Below is a small trained network, with its code and all its weights. Each question gives an input and a class and asks what happens when units are switched off, that is, made to give their printed mean instead of their output.

import numpy as np


def w(rows, s, z=0):
    codes = np.array(rows[::2]) - 128.0
    scale = np.full(codes.shape[1], s)
    scale[-1] = z or s
    return codes * scale


def norm(h):
    return h / np.sqrt((h * h).mean(-1, keepdims=True) + 1e-5)


def f(y):
    return y / 2 * (1 + np.tanh(0.7978845608 * (y + 0.044715 * y**3)))


def log_softmax(a):
    a = a - a.max(-1, keepdims=True)
    return a - np.log(np.exp(a).sum(-1, keepdims=True))


def net(x, mask):
    res = np.array(x, float).reshape(1, 5) / 4 @ E
    u = 0
    for l in range(2):
        y = f(norm(res) @ A[l][:, :-1].T + A[l][:, -1])
        res = res + np.where(mask[u : u + 16], y, B[l][:, -1]) @ B[l][:, :-1]
        u += 16
    return log_softmax(norm(res)[-1] @ U[:, :-1].T + U[:, -1])


A, B = {}, {}
E = w([
[130,129,129,126],'x0',
[227,124,57,124],'x1',
[173,42,173,193],'x2',
[202,146,247,42],'x3',
[168,225,171,254],'x4',
],0.0055)
A[0] = w([
[200,184,46,86,101],'0.n1',
[248,59,79,147,36],'0.n2',
[91,70,185,156,61],'0.n3',
[171,199,154,174,70],'0.n4',
[125,21,180,203,66],'0.n5',
[190,115,198,82,120],'0.n6',
[138,43,96,62,175],'0.n7',
[20,101,205,140,95],'0.n8',
[193,38,141,177,4],'0.n9',
[120,66,130,116,109],'0.n10',
[89,54,74,206,73],'0.n11',
[197,152,63,106,62],'0.n12',
[121,82,133,106,103],'0.n13',
[98,234,87,86,131],'0.n14',
[167,178,143,211,86],'0.n15',
[105,125,69,158,52],'0.n16',
],0.012,0.002)
B[0] = w([
[84,167,193,143,230],'0.n1',
[53,200,173,155,240],'0.n2',
[93,152,150,110,171],'0.n3',
[144,133,39,114,224],'0.n4',
[62,82,137,37,235],'0.n5',
[227,79,173,183,255],'0.n6',
[152,168,7,106,251],'0.n7',
[105,254,146,195,216],'0.n8',
[82,115,174,58,207],'0.n9',
[123,123,82,114,156],'0.n10',
[215,86,178,172,231],'0.n11',
[84,169,153,167,190],'0.n12',
[138,131,100,115,149],'0.n13',
[90,37,176,51,222],'0.n14',
[126,144,10,69,249],'0.n15',
[167,96,148,173,168],'0.n16',
],0.02,0.0045)
A[1] = w([
[91,216,181,200,33],'1.n1',
[150,120,42,94,38],'1.n2',
[102,101,101,170,51],'1.n3',
[56,30,189,49,6],'1.n4',
[41,115,77,181,232],'1.n5',
[197,3,145,233,105],'1.n6',
[78,190,120,120,166],'1.n7',
[156,94,136,178,189],'1.n8',
[109,110,199,163,179],'1.n9',
[188,71,84,100,77],'1.n10',
[145,164,47,162,88],'1.n11',
[129,146,126,143,74],'1.n12',
[140,114,40,119,8],'1.n13',
[64,100,158,70,122],'1.n14',
[219,82,168,163,15],'1.n15',
[139,122,104,125,40],'1.n16',
],0.013,0.002)
B[1] = w([
[31,175,143,173,218],'1.n1',
[113,128,46,157,211],'1.n2',
[114,138,143,91,121],'1.n3',
[163,4,202,128,255],'1.n4',
[161,165,183,77,198],'1.n5',
[231,205,161,111,202],'1.n6',
[134,99,139,192,216],'1.n7',
[162,145,136,101,147],'1.n8',
[132,133,58,114,182],'1.n9',
[84,155,152,163,184],'1.n10',
[137,56,110,100,206],'1.n11',
[116,127,139,121,126],'1.n12',
[120,121,68,135,192],'1.n13',
[170,74,137,153,217],'1.n14',
[213,193,129,132,182],'1.n15',
[108,132,121,121,126],'1.n16',
],0.026,0.0064)
U = w([
[139,95,15,131,109],'0',
[153,21,177,117,109],'1',
[67,174,154,183,79],'2',
[253,193,136,91,48],'3',
[158,104,111,162,254],'4',
],0.015,0.007)

Each question gives the input, the list of numbers given to net, and the class t.
The units are the neurons (one row each of A and B). Each row of codes is followed by its name. A weight is (code - 128) times the scale printed after its matrix; where a second scale follows, it is the last column's (A, B and U).
mask holds one flag per neuron, layer by layer. A switched-off neuron (its flag False) gives its mean, the last column of its row in B, instead of its output. The means were averaged over made-up inputs and are rounded, as every weight is.
A unit's drop is (log p(t) with every unit on - log p(t) with that unit switched off) / (log p(t) with every unit on - log p(t) with every unit switched off).
The circuit of an input: a set's keep is (log p(t) with only the set's units on - log p(t) with every unit switched off) / (log p(t) with every unit on - log p(t) with every unit switched off). Starting from the 12 units with the biggest drops (on a tie, the unit counted first), units are removed one at a time, each time the one whose removal leaves the highest keep (on an exact tie, the one counted first), for as long as the keep stays at least 0.8.
units of the circuit, in order: the units of the circuit, biggest drop first
unit that matters most: the unit with the biggest drop
k most important neurons of layer l: the k neurons of layer l with the biggest drops, biggest first
drop when u is switched off: that unit's drop, to one decimal
input [5,5,3,-1,-8], class 0: units of the circuit, in order -> (0.n7)
input [-4,-6,1,-8,-7], class 3: units of the circuit, in order -> (0.n11 1.n6)
input [-3,6,-5,4,-1], class 2: 3 most important neurons of layer 0 -> (0.n1 0.n12 0.n5)
input [0,5,5,-7,1], class 3: units of the circuit, in order -> (0.n11 1.n6)
input [5,8,4,8,-5], class 2: 2 most important neurons of layer 0 -> (0.n2 0.n11)
input [-2,-6,-5,7,-4], class 3: 4 most important neurons of layer 0 -> (0.n6 0.n2 0.n1 0.n12)
input [7,8,-8,-8,0], class 1: 2 most important neurons of layer 0 -> (0.n14 0.n8)
input [-1,7,6,-6,-2], class 2: 2 most important neurons of layer 0 -> (0.n2 0.n14)
input [6,-8,6,7,4], class 2: 3 most important neurons of layer 0 -> (0.n8 0.n14 0.n11)
input [6,-8,-6,6,-8], class 0: units of the circuit, in order -> (0.n7 1.n4 0.n5 1.n6)
input [-2,3,-7,5,7], class 0: 2 most important neurons of layer 0 -> (0.n4 0.n15)
input [6,5,2,-6,-1], class 3: 4 most important neurons of layer 0 -> (0.n11 0.n16 0.n8 0.n3)
input [-4,-6,3,-6,8], class 0: 2 most important neurons of layer 0 -> (0.n15 0.n6)
input [4,-6,4,0,-4], class 2: units of the circuit, in order -> (0.n8)
input [4,2,8,-8,5], class 1: 2 most important neurons of layer 0 -> (0.n5 0.n9)
input [5,6,0,-7,6], class 3: 2 most important neurons of layer 0 -> (0.n11 0.n16)
input [4,4,-7,5,6], class 1: 2 most important neurons of layer 0 -> (0.n7 0.n14)
input [-6,6,7,1,6], class 1: 2 most important neurons of layer 0 -> (0.n5 0.n9)
input [2,-1,-6,-2,0], class 1: drop when 0.n14 is switched off -> 0.2
input [6,-3,-8,0,1], class 1: unit that matters most -> 0.n14
input [2,-2,8,-4,5], class 1: drop when 0.n5 is switched off -> 3.9
input [1,5,-2,8,8], class 0: drop when 0.n11 is switched off -> 0.4
